Here is a tiny trained network, its code and every weight. The questions are about switching its units off for an input and a class, where a switched-off unit gives its printed mean instead of its output.

import numpy as np


def w(rows, s, z=0):
    codes = np.array(rows[::2]) - 128.0
    scale = np.full(codes.shape[1], s)
    scale[-1] = z or s
    return codes * scale


def f(y):
    return y / 2 * (1 + np.tanh(0.7978845608 * (y + 0.044715 * y**3)))


def log_softmax(a):
    a = a - a.max(-1, keepdims=True)
    return a - np.log(np.exp(a).sum(-1, keepdims=True))


def net(x, mask):
    res = np.array(x, float).reshape(1, 3) / 4 @ E
    y = f(res @ A[0][:, :-1].T + A[0][:, -1])
    res = res + np.where(mask, y, B[0][:, -1]) @ B[0][:, :-1]
    return log_softmax(res[-1] @ U[:, :-1].T + U[:, -1])


A, B = {}, {}
E = w([
[30,175,151,196,88,82],'x0',
[74,31,91,99,91,27],'x1',
[207,135,246,167,89,170],'x2',
],0.012)
A[0] = w([
[83,111,153,151,87,103,92],'N1',
[124,90,97,80,181,156,92],'N2',
[125,157,130,109,131,117,64],'N3',
[122,94,78,107,148,84,172],'N4',
[135,114,85,61,151,126,58],'N5',
[178,40,129,123,184,80,172],'N6',
[82,192,93,141,112,125,172],'N7',
[107,100,57,139,109,16,143],'N8',
[35,92,98,168,101,121,81],'N9',
[123,122,142,172,170,155,70],'N10',
[115,144,204,177,97,144,177],'N11',
[172,146,234,159,119,179,181],'N12',
[131,249,100,132,176,233,144],'N13',
[82,144,133,106,103,95,138],'N14',
[97,148,115,147,131,52,96],'N15',
[58,163,107,199,175,116,254],'N16',
[142,80,254,174,81,52,120],'N17',
[150,169,169,175,151,151,93],'N18',
[133,88,30,75,97,94,117],'N19',
[181,165,150,91,86,100,102],'N20',
],0.014,0.007)
B[0] = w([
[110,104,112,172,171,110,165],'N1',
[168,147,117,121,132,140,174],'N2',
[133,106,136,135,134,125,122],'N3',
[130,139,108,87,87,110,196],'N4',
[164,142,96,119,129,181,169],'N5',
[146,148,110,110,64,150,193],'N6',
[103,120,125,175,160,113,175],'N7',
[64,140,159,84,137,111,226],'N8',
[110,112,123,111,141,103,187],'N9',
[137,118,147,150,145,152,139],'N10',
[161,158,149,142,133,148,206],'N11',
[159,170,208,116,2,138,254],'N12',
[179,156,151,196,148,143,250],'N13',
[120,127,130,123,150,90,164],'N14',
[95,108,116,117,133,107,171],'N15',
[102,137,125,155,172,92,206],'N16',
[87,166,172,187,142,102,222],'N17',
[184,131,162,163,88,144,185],'N18',
[135,143,96,98,106,130,212],'N19',
[138,130,136,128,103,138,152],'N20',
],0.016,0.018)
U = w([
[143,25,112,134,155,135,4],'0',
[96,65,134,107,150,208,19],'1',
[149,15,134,118,152,108,16],'2',
[38,154,141,106,146,31,234],'3',
[153,166,60,171,246,135,236],'4',
[170,136,35,5,72,169,219],'5',
[119,29,106,115,159,167,22],'6',
[183,185,230,154,86,165,145],'7',
],0.011,0.0035)

Each question gives the input, the list of numbers given to net, and the class t.
The units are the neurons (one row each of A and B). Each row of codes is followed by its name. A weight is (code - 128) times the scale printed after its matrix; where a second scale follows, it is the last column's (A, B and U).
mask holds one flag per neuron, in row order. A switched-off neuron (its flag False) gives its mean, the last column of its row in B, instead of its output. The means were averaged over made-up inputs and are rounded, as every weight is.
A unit's drop is (log p(t) with every unit on - log p(t) with that unit switched off) / (log p(t) with every unit on - log p(t) with every unit switched off).
The circuit of an input: a set's keep is (log p(t) with only the set's units on - log p(t) with every unit switched off) / (log p(t) with every unit on - log p(t) with every unit switched off). Starting from the 12 units with the biggest drops (on a tie, the unit counted first), units are removed one at a time, each time the one whose removal leaves the highest keep (on an exact tie, the one counted first), for as long as the keep stays at least 0.8.
units of the circuit, in order: the units of the circuit, biggest drop first
most important unit: the unit with the biggest drop
top k neurons: the k neurons with the biggest drops, biggest first
drop of u: that unit's drop, to one decimal
input [-1,7,-2], class 5: units of the circuit, in order : [N19; N17]
input [0,5,-5], class 3: most important unit : N8
input [-6,-4,-5], class 5: units of the circuit, in order : [N17; N16; N12]
input [-4,7,4], class 5: top 4 neurons : [N6; N13; N12; N16]
input [3,-4,-6], class 4: top 2 neurons : [N12; N13]
input [-5,6,4], class 5: top 2 neurons : [N13; N12]
input [-1,7,0], class 3: top 2 neurons : [N8; N12]
input [2,-4,-3], class 4: drop of N12 : 0.5
input [0,-6,-6], class 4: drop of N12 : 0.3
input [-3,-6,-7], class 4: drop of N12 : 0.4
